Below is a small trained network, with its code and all its weights. Each question gives an input and a class and asks what happens when units are switched off, that is, made to give their printed mean instead of their output.

import numpy as np


def w(rows, s, z=0):
    codes = np.array(rows[::2]) - 128.0
    scale = np.full(codes.shape[1], s)
    scale[-1] = z or s
    return codes * scale


def f(y):
    return y / 2 * (1 + np.tanh(0.7978845608 * (y + 0.044715 * y**3)))


def log_softmax(a):
    a = a - a.max(-1, keepdims=True)
    return a - np.log(np.exp(a).sum(-1, keepdims=True))


def net(x, mask):
    res = np.array(x, float).reshape(1, 5) / 4 @ E
    y = f(res @ A[0][:, :-1].T + A[0][:, -1])
    res = res + np.where(mask, y, B[0][:, -1]) @ B[0][:, :-1]
    return log_softmax(res[-1] @ U[:, :-1].T + U[:, -1])


A, B = {}, {}
E = w([
[162,113,65,5,79,138,139,192,146,125],'x0',
[199,86,140,197,119,118,129,142,162,130],'x1',
[200,24,228,123,179,179,160,106,71,89],'x2',
[150,118,101,63,183,130,46,196,185,174],'x3',
[157,121,106,107,104,143,177,136,128,115],'x4',
],0.012)
A[0] = w([
[83,173,129,172,122,123,115,82,106,133,65],'N1',
[138,138,118,122,114,120,143,124,155,111,33],'N2',
[179,59,172,185,147,137,169,65,96,96,89],'N3',
[123,127,120,98,142,132,129,129,112,94,60],'N4',
[34,187,154,204,123,92,124,49,102,126,108],'N5',
[110,130,136,116,111,138,119,148,109,113,50],'N6',
[114,131,156,124,125,135,147,142,133,138,86],'N7',
[99,89,153,83,136,162,176,133,93,101,88],'N8',
[146,158,76,111,104,119,127,152,162,161,99],'N9',
[179,104,189,247,128,140,151,91,110,106,119],'N10',
[132,85,121,132,137,133,49,135,163,130,19],'N11',
[135,132,157,119,125,104,161,136,120,146,63],'N12',
[156,171,58,139,42,115,159,139,130,118,84],'N13',
[131,112,136,71,142,164,154,141,85,100,50],'N14',
[151,127,150,111,189,142,52,169,143,154,96],'N15',
[148,124,117,109,132,134,77,147,165,157,73],'N16',
[116,110,121,125,119,110,123,125,132,127,42],'N17',
[137,129,118,93,148,140,146,117,93,135,44],'N18',
[132,136,152,122,125,107,145,130,134,125,93],'N19',
[128,108,128,158,140,161,130,135,118,123,1],'N20',
[168,116,167,161,141,132,152,105,111,131,19],'N21',
[164,110,179,84,144,188,189,78,57,63,159],'N22',
[135,105,178,138,138,155,169,144,104,135,198],'N23',
[137,122,100,145,133,128,123,101,120,112,87],'N24',
[137,135,135,122,140,139,134,119,136,140,61],'N25',
[108,138,139,150,109,147,113,129,111,148,70],'N26',
[130,136,85,105,115,122,161,143,148,117,85],'N27',
[113,103,139,105,129,120,144,126,145,106,34],'N28',
[132,127,131,119,127,131,153,128,121,163,77],'N29',
],0.012,0.0048)
B[0] = w([
[59,144,122,145,163,152,131,109,108,146,172],'N1',
[119,139,144,141,94,135,131,128,133,115,127],'N2',
[215,87,249,201,110,150,164,175,155,57,244],'N3',
[127,148,88,117,113,126,112,129,113,156,136],'N4',
[1,211,103,187,229,142,126,54,56,152,223],'N5',
[123,156,110,121,118,120,111,144,117,150,127],'N6',
[137,145,123,150,117,155,121,119,111,124,126],'N7',
[163,126,79,106,79,119,88,59,56,139,181],'N8',
[116,97,81,105,122,132,189,189,193,123,177],'N9',
[131,143,236,225,217,144,210,178,181,77,244],'N10',
[111,170,139,99,198,105,76,143,135,113,158],'N11',
[132,165,157,107,117,162,111,140,105,107,128],'N12',
[79,117,123,134,34,105,215,133,156,56,176],'N13',
[161,147,77,114,103,91,109,71,92,175,172],'N14',
[188,124,137,118,213,170,23,133,136,166,194],'N15',
[150,135,88,115,157,130,104,154,172,155,170],'N16',
[133,130,133,139,142,108,139,154,122,111,122],'N17',
[129,143,88,121,102,114,100,133,99,122,139],'N18',
[130,116,139,143,120,134,131,106,134,154,127],'N19',
[128,139,134,156,109,104,136,136,149,129,135],'N20',
[172,125,165,176,136,112,149,154,171,109,173],'N21',
[205,117,129,122,61,122,111,39,12,143,249],'N22',
[176,119,154,155,85,118,169,114,85,128,191],'N23',
[99,83,159,137,124,133,98,145,117,144,130],'N24',
[149,160,129,136,128,131,130,133,119,137,124],'N25',
[118,126,122,135,150,120,149,122,108,100,132],'N26',
[137,109,136,126,55,107,124,151,149,123,153],'N27',
[125,177,122,124,125,149,126,114,115,150,128],'N28',
[145,141,122,138,121,124,147,110,134,147,125],'N29',
],0.0073,0.019)
U = w([
[2,168,131,170,185,129,136,70,94,132,184],'0',
[188,113,121,90,86,123,123,70,62,135,122],'1',
[111,126,80,97,58,95,177,173,194,121,103],'2',
[180,113,232,187,146,133,161,118,118,91,4],'3',
[176,119,108,86,199,127,64,172,181,171,231],'4',
],0.0098,0.0015)

Each question gives the input, the list of numbers given to net, and the class t.
The units are the neurons (one row each of A and B). Each row of codes is followed by its name. A weight is (code - 128) times the scale printed after its matrix; where a second scale follows, it is the last column's (A, B and U).
mask holds one flag per neuron, in row order. A switched-off neuron (its flag False) gives its mean, the last column of its row in B, instead of its output. The means were averaged over made-up inputs and are rounded, as every weight is.
A unit's drop is (log p(t) with every unit on - log p(t) with that unit switched off) / (log p(t) with every unit on - log p(t) with every unit switched off).
The circuit of an input: a set's keep is (log p(t) with only the set's units on - log p(t) with every unit switched off) / (log p(t) with every unit on - log p(t) with every unit switched off). Starting from the 12 units with the biggest drops (on a tie, the unit counted first), units are removed one at a time, each time the one whose removal leaves the highest keep (on an exact tie, the one counted first), for as long as the keep stays at least 0.8.
circuit, biggest first: the units of the circuit, biggest drop first
k most important neurons: the k neurons with the biggest drops, biggest first
drop of u: that unit's drop, to one decimal
input [-8,8,-6,-8,-1], class 0: circuit, biggest first	N5
input [2,2,-7,-1,-5], class 2: 3 most important neurons	N9, N13, N10
input [1,-2,-8,4,-7], class 4: circuit, biggest first	N15, N16
input [0,-3,5,-2,5], class 1: 2 most important neurons	N22, N8
input [-4,-7,-5,7,1], class 4: circuit, biggest first	N15, N16
input [5,-4,8,-6,-8], class 1: 3 most important neurons	N22, N8, N14
input [-7,1,-2,-3,8], class 0: 3 most important neurons	N5, N1, N22
input [7,-3,6,8,4], class 4: 2 most important neurons	N15, N16
input [7,-7,-6,7,-1], class 2: 2 most important neurons	N13, N9
input [1,-4,-2,-7,8], class 1: 2 most important neurons	N10, N22
input [-6,-6,2,6,1], class 4: 2 most important neurons	N15, N5
input [5,4,1,-3,0], class 1: 2 most important neurons	N10, N3
input [3,-3,7,-6,6], class 1: 3 most important neurons	N22, N8, N14
input [-5,-8,2,6,-4], class 0: most important neuron	N3
input [7,0,-1,-7,2], class 1: drop of N22	0.2
input [-4,-3,-3,6,-5], class 4: drop of N10	0.2
input [5,2,-2,-7,7], class 2: drop of N13	0.3
